Look-ups in named tables: a row name and a column name give one cell, copied from the table.

rimasid:
,vutozu,ganopar,gatatun,lup,luv,kazi,neput,bar,tos,botuve
gimod,93.2,60.2,39.8,65.3,53.0,57.1,50.5,44.0,41.6,60.0
fugi,67.7,49.4,57.6,65.3,61.5,76.3,57.6,37.6,54.6,65.2
mevibe,38.6,58.6,54.9,64.3,51.8,43.6,71.2,73.7,55.7,56.0
gaselo,55.4,66.2,49.4,77.5,49.3,40.5,59.3,66.5,42.8,59.5
rad,80.9,13.7,14.3,72.9,35.9,75.8,85.7,39.5,56.7,75.0
vone,58.4,44.3,48.5,52.3,54.5,65.7,74.3,54.3,61.5,58.4
zakunok,72.4,33.8,22.9,64.7,40.2,57.4,76.0,47.7,47.2,62.3
nup,42.3,73.1,71.6,61.6,63.0,47.7,59.4,73.8,60.2,55.5

ganopar of mevibe is 58.6
luv of fugi is 61.5
luv of nup is 63.0
neput of gaselo is 59.3
lup of gimod is 65.3
luv of mevibe is 51.8
botuve of fugi is 65.2
botuve of vone is 58.4

buta:
	tuse	buz
gedilin	19	2
dem	5	84
bod	69	44
zekanon	71	26
sosel	50	73
tugon	48	67
dezir	47	70

What is the tuse of bod in buta? 69
What is the tuse of gedilin in buta? 19
What is the tuse of tugon in buta? 48
What is the buz of dezir in buta? 70
What is the tuse of sosel in buta? 50
What is the buz of tugon in buta? 67
What is the buz of bod in buta? 44
What is the buz of sosel in buta? 73
What is the buz of zekanon in buta? 26
What is the tuse of zekanon in buta? 71
Which row has the largest tuse? zekanon

Table tulefir
         tak  tigiv  nulamo
gavamud  207     64     133
fovof    205     56      93
zareled   27     75      95
tum       57    160     163
mer       60     56      66
setemoz   27     90     102
pes       73    123     208
zipenu    84     45      66
ber       95     45      87
git       35     46     117
led      207     75      87
pilono    69     74     206
baf      116    160     208
sofe     205    154     172

What is the tak of fovof in tulefir?
205
What is the tigiv of pilono in tulefir?
74
What is the tak of pes in tulefir?
73
What is the nulamo of gavamud in tulefir?
133
What is the nulamo of mer in tulefir?
66
What is the nulamo of pilono in tulefir?
206
What is the tak of ber in tulefir?
95
What is the tak of tum in tulefir?
57
What is the tak of git in tulefir?
35
What is the nulamo of baf in tulefir?
208
What is the nulamo of zareled in tulefir?
95
What is the nulamo of ber in tulefir?
87
What is the tigiv of pes in tulefir?
123
What is the tigiv of git in tulefir?
46
What is the tigiv of tum in tulefir?
160
What is the tigiv of zipenu in tulefir?
45

Table dop
	tiduk	ponedip	sib	bod	rebu	bib	ruz	guk	paridu	rez
mup	7024	678	3559	7459	4446	5926	1694	3159	1716	7356
vipoki	5910	6188	6941	6832	5179	5559	9160	3879	6203	3659
bupe	5164	5625	7664	4874	5745	5478	5581	5662	8405	4995
kedala	6067	6959	5216	4917	5774	4598	8389	4169	6746	3866
fumufu	5841	5838	3646	7126	6276	4870	4021	7615	4594	6104
fidu	4925	6226	3798	5244	4538	4923	6605	5938	7529	3292

fidu, ponedip => 6226
mup, rebu => 4446
mup, bod => 7459
fidu, rez => 3292
fidu, guk => 5938
fumufu, paridu => 4594
vipoki, ruz => 9160
mup, sib => 3559
kedala, sib => 5216
kedala, ruz => 8389
fidu, bod => 5244
mup, paridu => 1716
bupe, bib => 5478
fidu, bib => 4923
vipoki, sib => 6941
kedala, tiduk => 6067
bupe, guk => 5662

fedo
        kop  pimutid  ran  zos  dav  lak  tiv
fubu    655      489  398  750  396  252  382
guk     526      710  498  309  310  647  259
gusev   417      356  457  233  519  528  633
diredo  688      257  359  415  409  282  730
seg     734      410  421  445  296  688  488
bebem   265      543  752  494  543  256  584
vap     357      716  698  583  366  339  295
dapa    500      226  570  385  575  419  386
diz     430      488  752  711  659  591  362
koropi  306      483  591  254  647  478  378
daluva  426      415  619  678  232  662  363

What is the ran of dapa in fedo?
570
What is the pimutid of diz in fedo?
488
What is the kop of diz in fedo?
430
What is the tiv of daluva in fedo?
363
What is the dav of seg in fedo?
296
What is the pimutid of gusev in fedo?
356
What is the tiv of diredo in fedo?
730
What is the zos of guk in fedo?
309
What is the zos of koropi in fedo?
254
What is the lak of bebem in fedo?
256
What is the ran of vap in fedo?
698
What is the kop of gusev in fedo?
417
What is the ran of fubu in fedo?
398
What is the dav of dapa in fedo?
575
What is the lak of guk in fedo?
647
What is the tiv of gusev in fedo?
633
What is the dav of gusev in fedo?
519
Row with the largest tiv: diredo

nog =
cols = noge, vatudaz
zin: [30.884, 77.200]
ruzofa: [71.196, 63.733]
lov: [3.574, 32.599]
potev: [31.729, 33.430]
busamor: [63.895, 12.135]
pubu: [30.366, 46.415]
kur: [13.142, 41.006]
laza: [43.254, 47.977]

busamor, noge -> 63.895
lov, vatudaz -> 32.599
lov, noge -> 3.574
ruzofa, noge -> 71.196
potev, noge -> 31.729
kur, vatudaz -> 41.006
kur, noge -> 13.142
Row with the largest noge: ruzofa

keleni.csv
,mazevut,zakila,zogedem,zazatot,vizoso,viri,loba,kekila,fuvumes
guvo,-0.11,-0.04,-0.24,0.29,0.41,-0.51,-0.28,-0.08,-0.36
gepop,0.94,0.34,-0.10,-0.30,0.36,-0.22,-0.44,-0.15,-0.93
raz,-0.10,-0.19,0.34,-0.43,-0.06,-0.13,0.32,-0.54,-0.10

What is the zogedem of raz in keleni?
0.34
What is the vizoso of gepop in keleni?
0.36
What is the viri of guvo in keleni?
-0.51
What is the viri of gepop in keleni?
-0.22
What is the loba of raz in keleni?
0.32
What is the kekila of raz in keleni?
-0.54
What is the zazatot of guvo in keleni?
0.29
What is the kekila of guvo in keleni?
-0.08
What is the mazevut of raz in keleni?
-0.10
What is the mazevut of guvo in keleni?
-0.11

